arr =
[[118 139 141 115 140 139 118]
 [146 131 129 136 117 124 131]
 [120 122 132 112 135 136 118]
 [135 120 127 133 113 122 147]
 [135 123 120 146 114 104 143]
 [136 119 117 135 122 119 119]
 [145 131 111 135 113 116 142]
 [121 139 112 121 137 133 119]]
Counting starts at 0.
Give the top-right entry.
118
Give the entry in the top-left corner.
118
Give the top entry of the column that holds the smallest entry.
139
The entry just left of the largest entry is 122
Give the entry in row 2 and column 1.
122
The entry in row 1 and column 0 -> 146
Give the entry at row 0, column 1.
139
Give the entry at row 0, column 2.
141
The entry in row 1 and column 2 is 129
The maximum is 147
The entry just left of the smallest entry -> 114
Give the entry directly below 115.
136
Give the entry directly below the smallest entry.
119
